Below are the code and all the weights of a small trained network. Each question names an input and a target symbol and asks about switching units off, where a switched-off unit gives its printed mean instead of its output.

import numpy as np


def w(rows, s, z=0):
    codes = np.array(rows[::2]) - 128.0
    scale = np.full(codes.shape[1], s)
    scale[-1] = z or s
    return codes * scale


def f(y):
    return np.maximum(y, 0)


def softmax(a):
    e = np.exp(a - a.max(-1, keepdims=True))
    return e / e.sum(-1, keepdims=True)


def log_softmax(a):
    a = a - a.max(-1, keepdims=True)
    return a - np.log(np.exp(a).sum(-1, keepdims=True))


def net(x, mask):
    ids = ['βγδεζμπτφ'.index(c) for c in x.split()]
    T = len(ids)
    res = E[ids] + P[:T]
    r = res
    for j in range(2):
        rows = slice(3 * j, 3 * j + 3)
        q, k, v = (r @ M[0][rows].T for M in (Q, K, V))
        z = softmax(np.where(np.tri(T) > 0, q @ k.T / 3**0.5, -1e9)) @ v
        o = O[0][rows]
        res = res + np.where(mask[j], z, o[:, -1]) @ o[:, :-1]
    y = f(res @ A[0][:, :-1].T + A[0][:, -1])
    res = res + np.where(mask[2:6], y, B[0][:, -1]) @ B[0][:, :-1]
    return log_softmax(res[-1] @ U[:, :-1].T + U[:, -1])


Q, K, V, O, A, B = {}, {}, {}, {}, {}, {}
E = w([
[191,110,167,132,108],'β',
[114,125,186,124,158],'γ',
[76,98,134,135,56],'δ',
[121,48,12,77,181],'ε',
[73,121,168,139,109],'ζ',
[200,100,164,166,58],'μ',
[148,156,125,230,139],'π',
[144,57,83,78,76],'τ',
[126,97,4,128,103],'φ',
],0.022)
P = w([
[116,54,80,174,142],'0',
[181,135,153,187,212],'1',
[195,104,112,111,112],'2',
[116,2,54,191,113],'3',
[146,188,122,146,168],'4',
[200,151,93,46,58],'5',
[78,45,58,130,77],'6',
],0.017)
Q[0] = w([
[92,75,80,195,69],'h1',
[149,112,159,127,111],'h1',
[102,143,148,133,141],'h1',
[77,182,127,195,222],'h2',
[90,248,148,217,205],'h2',
[87,117,155,81,150],'h2',
],0.014)
K[0] = w([
[142,183,123,88,100],'h1',
[135,127,142,124,109],'h1',
[147,123,132,146,135],'h1',
[110,114,111,195,172],'h2',
[153,89,111,251,160],'h2',
[122,107,132,111,155],'h2',
],0.024)
V[0] = w([
[82,183,64,189,56],'h1',
[197,155,121,174,167],'h1',
[133,110,184,226,54],'h1',
[203,130,188,178,20],'h2',
[177,36,153,82,191],'h2',
[189,122,6,110,138],'h2',
],0.013)
O[0] = w([
[228,94,39,136,87,164],'h1',
[86,246,78,114,104,139],'h1',
[175,122,100,168,35,155],'h1',
[175,150,195,198,114,176],'h2',
[180,122,134,70,181,165],'h2',
[164,156,110,183,180,247],'h2',
],0.012,0.014)
A[0] = w([
[108,36,178,156,41,36],'n1',
[129,93,59,69,161,157],'n2',
[164,144,254,31,32,253],'n3',
[183,64,195,183,208,85],'n4',
],0.0086,0.0045)
B[0] = w([
[108,169,139,67,31,231],'n1',
[93,142,211,138,96,231],'n2',
[58,94,91,189,253,215],'n3',
[140,93,129,39,111,252],'n4',
],0.013,0.014)
U = w([
[164,48,190,167,142,44],'β',
[109,30,28,144,165,44],'γ',
[112,93,174,147,91,136],'δ',
[136,185,191,102,134,197],'ε',
[58,65,149,200,133,109],'ζ',
[161,117,254,196,131,153],'μ',
[187,242,238,132,93,138],'π',
[206,188,156,56,89,1],'τ',
[152,205,43,69,133,221],'φ',
],0.0091)

Each question gives the input, a string of symbols that net reads in full, and the target symbol t.
The units are the heads (3 rows each of Q, K, V and O) and the neurons (one row each of A and B). Each row of codes is followed by its name. A weight is (code - 128) times the scale printed after its matrix; where a second scale follows, it is the last column's (O, A, B and U).
mask holds one flag per unit, heads first, then neurons. A switched-off unit (its flag False) gives its mean, the last column of its rows in O or B, instead of its output. The means were averaged over made-up inputs and are rounded, as every weight is.
A unit's drop is (log p(t) with every unit on - log p(t) with that unit switched off) / (log p(t) with every unit on - log p(t) with every unit switched off).
The circuit of an input: a set's keep is (log p(t) with only the set's units on - log p(t) with every unit switched off) / (log p(t) with every unit on - log p(t) with every unit switched off). Starting from all 6 units, units are removed one at a time, each time the one whose removal leaves the highest keep (on an exact tie, the one counted first), for as long as the keep stays at least 0.8.
circuit, biggest first: the units of the circuit, biggest drop first
unit that matters most: the unit with the biggest drop
k most important neurons: the k neurons with the biggest drops, biggest first
heads that matter: for each layer, one digit per head in row order, 1 if its drop is at least 0.15 and else 0, layers parted by /
input ζ φ ζ φ π ζ π, target δ: circuit, biggest first => (h2 h1 n1 n3)
input β ζ ζ δ μ β, target β: unit that matters most => n3
input φ ζ ζ, target ζ: 2 most important neurons => (n3 n4)
input β π μ π, target π: circuit, biggest first => (h1 n3)
input μ ε μ γ, target π: heads that matter => 10
input μ φ μ φ, target π: heads that matter => 11
input φ φ ζ φ π δ π, target τ: circuit, biggest first => (h1 n1 n3 n4)
input δ ζ ζ φ μ ζ φ, target δ: heads that matter => 11
input β τ ζ τ, target δ: heads that matter => 01
input μ ζ μ β ζ, target μ: circuit, biggest first => (h2 n1)
input φ τ φ ζ, target γ: 2 most important neurons => (n1 n4)
input ζ ε φ δ, target γ: heads that matter => 01
input ε β τ β β, target ε: heads that matter => 10
input δ ζ φ ε γ, target ε: heads that matter => 11
input δ π ζ γ ζ ζ ζ, target δ: unit that matters most => n1
input π φ ζ β, target δ: heads that matter => 11
input ζ φ φ π, target γ: heads that matter => 10
input δ δ μ, target μ: heads that matter => 11
input β μ π ζ π γ, target γ: heads that matter => 00
input δ ζ μ, target μ: heads that matter => 11
input ζ δ φ μ, target γ: heads that matter => 01
input ε μ δ ζ π β ζ, target μ: circuit, biggest first => (h2)
input π ζ μ φ δ φ π, target γ: 2 most important neurons => (n1 n2)
input δ ζ φ ζ π μ ε, target π: circuit, biggest first => (h2 n3)
input δ π φ γ ζ τ τ, target β: circuit, biggest first => (h1 h2)
input ζ π δ φ ζ μ δ, target π: circuit, biggest first => (n1 h2)
